Below are the code and all the weights of a small trained network. Each question names an input and a target symbol and asks about switching units off, where a switched-off unit gives its printed mean instead of its output.

import numpy as np


def w(rows, s, z=0):
    codes = np.array(rows[::2]) - 128.0
    scale = np.full(codes.shape[1], s)
    scale[-1] = z or s
    return codes * scale


def f(y):
    return np.maximum(y, 0)


def softmax(a):
    e = np.exp(a - a.max(-1, keepdims=True))
    return e / e.sum(-1, keepdims=True)


def log_softmax(a):
    a = a - a.max(-1, keepdims=True)
    return a - np.log(np.exp(a).sum(-1, keepdims=True))


def net(x, mask):
    ids = ['Θαβζξπψω'.index(c) for c in x.split()]
    T = len(ids)
    res = E[ids] + P[:T]
    u = 0
    for l in range(2):
        r = res
        for j in range(2):
            rows = slice(2 * j, 2 * j + 2)
            q, k, v = (r @ M[l][rows].T for M in (Q, K, V))
            z = softmax(np.where(np.tri(T) > 0, q @ k.T / 2**0.5, -1e9)) @ v
            o = O[l][rows]
            res = res + np.where(mask[u + j], z, o[:, -1]) @ o[:, :-1]
        u += 2
        y = f(res @ A[l][:, :-1].T + A[l][:, -1])
        res = res + np.where(mask[u : u + 12], y, B[l][:, -1]) @ B[l][:, :-1]
        u += 12
    return log_softmax(res[-1] @ U[:, :-1].T + U[:, -1])


Q, K, V, O, A, B = {}, {}, {}, {}, {}, {}
E = w([
[144,79,112,45,3],'Θ',
[82,222,165,120,173],'α',
[115,211,207,53,64],'β',
[193,248,87,220,129],'ζ',
[137,151,205,172,67],'ξ',
[77,30,111,67,110],'π',
[180,135,36,182,58],'ψ',
[54,132,88,120,211],'ω',
],0.013)
P = w([
[208,90,154,83,194],'0',
[198,138,46,153,122],'1',
[134,132,112,154,118],'2',
[94,138,139,152,117],'3',
[64,146,148,158,115],'4',
[40,154,154,161,110],'5',
[22,164,155,167,103],'6',
[3,171,163,171,96],'7',
],0.0074)
Q[0] = w([
[120,121,133,168,90],'L0H0',
[254,123,116,79,146],'L0H0',
[72,163,74,137,44],'L0H1',
[61,133,81,77,100],'L0H1',
],0.0028)
K[0] = w([
[163,128,153,200,98],'L0H0',
[134,251,72,64,113],'L0H0',
[178,195,29,67,136],'L0H1',
[82,147,58,45,177],'L0H1',
],0.0017)
V[0] = w([
[2,133,98,193,62],'L0H0',
[214,92,167,148,179],'L0H0',
[147,121,127,133,138],'L0H1',
[5,182,88,170,52],'L0H1',
],0.0083)
O[0] = w([
[29,224,65,129,41,125],'L0H0',
[252,71,184,136,144,3],'L0H0',
[156,122,133,123,131,107],'L0H1',
[2,158,23,165,78,214],'L0H1',
],0.0055,0.0013)
A[0] = w([
[110,56,252,255,82,116],'L0N0',
[97,168,149,187,155,212],'L0N1',
[156,164,28,147,141,181],'L0N2',
[158,224,110,230,174,4],'L0N3',
[158,79,167,97,168,94],'L0N4',
[100,101,124,11,59,111],'L0N5',
[126,193,183,107,124,109],'L0N6',
[124,114,21,117,192,48],'L0N7',
[89,74,82,160,113,220],'L0N8',
[81,162,102,121,84,182],'L0N9',
[150,137,128,34,72,75],'L0N10',
[182,135,45,45,140,48],'L0N11',
],0.0073,0.003)
B[0] = w([
[170,80,20,138,87,160],'L0N0',
[186,157,57,158,142,217],'L0N1',
[161,181,163,189,121,189],'L0N2',
[10,18,176,143,165,190],'L0N3',
[147,108,164,95,151,161],'L0N4',
[33,135,182,82,112,228],'L0N5',
[109,153,117,180,164,177],'L0N6',
[188,128,87,76,94,143],'L0N7',
[175,127,48,81,116,206],'L0N8',
[122,117,114,161,61,255],'L0N9',
[159,138,178,136,96,183],'L0N10',
[115,118,149,85,132,148],'L0N11',
],0.012,0.006)
Q[1] = w([
[65,143,182,126,107],'L1H0',
[64,95,125,134,177],'L1H0',
[3,64,147,114,146],'L1H1',
[54,173,165,119,169],'L1H1',
],0.022)
K[1] = w([
[41,147,39,160,90],'L1H0',
[117,191,156,176,20],'L1H0',
[28,245,34,184,82],'L1H1',
[95,119,21,57,64],'L1H1',
],0.013)
V[1] = w([
[77,97,91,165,154],'L1H0',
[163,197,176,150,22],'L1H0',
[104,121,84,25,159],'L1H1',
[119,252,139,111,197],'L1H1',
],0.019)
O[1] = w([
[156,154,248,152,165,66],'L1H0',
[149,35,63,81,147,163],'L1H0',
[63,19,169,125,146,176],'L1H1',
[226,139,187,183,18,2],'L1H1',
],0.013,0.0085)
A[1] = w([
[91,134,139,238,171,54],'L1N0',
[62,78,201,136,130,65],'L1N1',
[58,123,145,96,171,99],'L1N2',
[158,156,211,30,191,128],'L1N3',
[98,92,82,190,92,201],'L1N4',
[205,151,124,133,187,86],'L1N5',
[91,82,143,20,18,129],'L1N6',
[61,130,95,116,114,105],'L1N7',
[131,71,194,5,65,86],'L1N8',
[102,143,171,107,174,3],'L1N9',
[176,89,152,163,232,183],'L1N10',
[175,81,57,161,140,4],'L1N11',
],0.011,0.0031)
B[1] = w([
[137,121,124,54,106,180],'L1N0',
[133,209,136,140,182,211],'L1N1',
[124,72,86,162,68,255],'L1N2',
[104,79,187,88,156,156],'L1N3',
[162,113,157,79,157,199],'L1N4',
[108,133,143,91,102,149],'L1N5',
[40,177,119,174,118,239],'L1N6',
[155,111,151,159,105,239],'L1N7',
[248,107,132,86,151,195],'L1N8',
[111,62,142,89,159,167],'L1N9',
[139,152,92,200,94,159],'L1N10',
[143,171,185,133,183,187],'L1N11',
],0.018,0.032)
U = w([
[215,77,48,180,136,116],'Θ',
[150,114,160,200,41,152],'α',
[237,97,110,77,197,164],'β',
[86,112,206,29,110,255],'ζ',
[103,61,96,24,56,26],'ξ',
[33,112,182,187,149,151],'π',
[49,226,2,110,130,190],'ψ',
[79,201,181,230,185,29],'ω',
],0.0048,0.0023)

Each question gives the input, a string of symbols that net reads in full, and the target symbol t.
The units are the heads (2 rows each of Q, K, V and O) and the neurons (one row each of A and B). Each row of codes is followed by its name. A weight is (code - 128) times the scale printed after its matrix; where a second scale follows, it is the last column's (O, A, B and U).
mask holds one flag per unit, layer by layer, with each layer's heads first. A switched-off unit (its flag False) gives its mean, the last column of its rows in O or B, instead of its output. The means were averaged over made-up inputs and are rounded, as every weight is.
A unit's drop is (log p(t) with every unit on - log p(t) with that unit switched off) / (log p(t) with every unit on - log p(t) with every unit switched off).
The circuit of an input: a set's keep is (log p(t) with only the set's units on - log p(t) with every unit switched off) / (log p(t) with every unit on - log p(t) with every unit switched off). Starting from the 12 units with the biggest drops (on a tie, the unit counted first), units are removed one at a time, each time the one whose removal leaves the highest keep (on an exact tie, the one counted first), for as long as the keep stays at least 0.8.
units of the circuit, in order: the units of the circuit, biggest drop first
unit that matters most: the unit with the biggest drop
top k neurons: the k neurons with the biggest drops, biggest first
k most important neurons of layer l: the k neurons of layer l with the biggest drops, biggest first
heads that matter: for each layer, one digit per head in row order, 1 if its drop is at least 0.15 and else 0, layers parted by /
input ζ π Θ ψ π, target ψ: units of the circuit, in order => [L1H1]
input ψ π ξ ξ, target β: heads that matter => 00 / 01
input ζ ψ β, target ψ: heads that matter => 00 / 11
input Θ Θ ζ, target Θ: 4 most important neurons of layer 0 => [L0N5, L0N2, L0N9, L0N1]
input β ψ ξ ω ω ζ ζ Θ, target ζ: top 3 neurons => [L0N10, L0N3, L0N5]
input ζ ξ ξ, target ψ: units of the circuit, in order => [L1H1, L1N7]
input α ξ Θ Θ π ξ, target α: 2 most important neurons of layer 0 => [L0N9, L0N3]
input ζ β Θ ζ β ψ β π, target β: units of the circuit, in order => [L1H0, L1N8]
input ζ β β β β Θ, target β: top 4 neurons => [L1N8, L0N6, L0N10, L1N2]
input ω ζ α Θ π Θ, target π: heads that matter => 10 / 11
input β β π Θ ζ ζ π, target ζ: top 3 neurons => [L0N3, L0N1, L1N6]
input ψ α ω, target β: heads that matter => 00 / 11
input ζ Θ π Θ ψ ψ ξ π, target ξ: units of the circuit, in order => [L1H1, L1N1, L1N11]
input Θ ζ ζ ζ ω α ζ, target α: units of the circuit, in order => [L0N3, L1H1]
input ζ α α α ω, target ψ: heads that matter => 10 / 01
input Θ Θ ξ ψ, target π: most important neuron of layer 0 => [L0N3]
input α ζ α Θ α ω, target α: 3 most important neurons of layer 1 => [L1N1, L1N8, L1N6]
input Θ ξ α ξ Θ, target ξ: top 2 neurons => [L0N5, L0N10]
input Θ ψ Θ α ψ ω Θ, target ω: top 4 neurons => [L1N6, L0N10, L0N5, L0N3]
input π ξ ξ ψ ω α, target ω: unit that matters most => L1H0
input π Θ π ξ ω ψ Θ, target ψ: top 3 neurons => [L1N6, L0N2, L0N10]
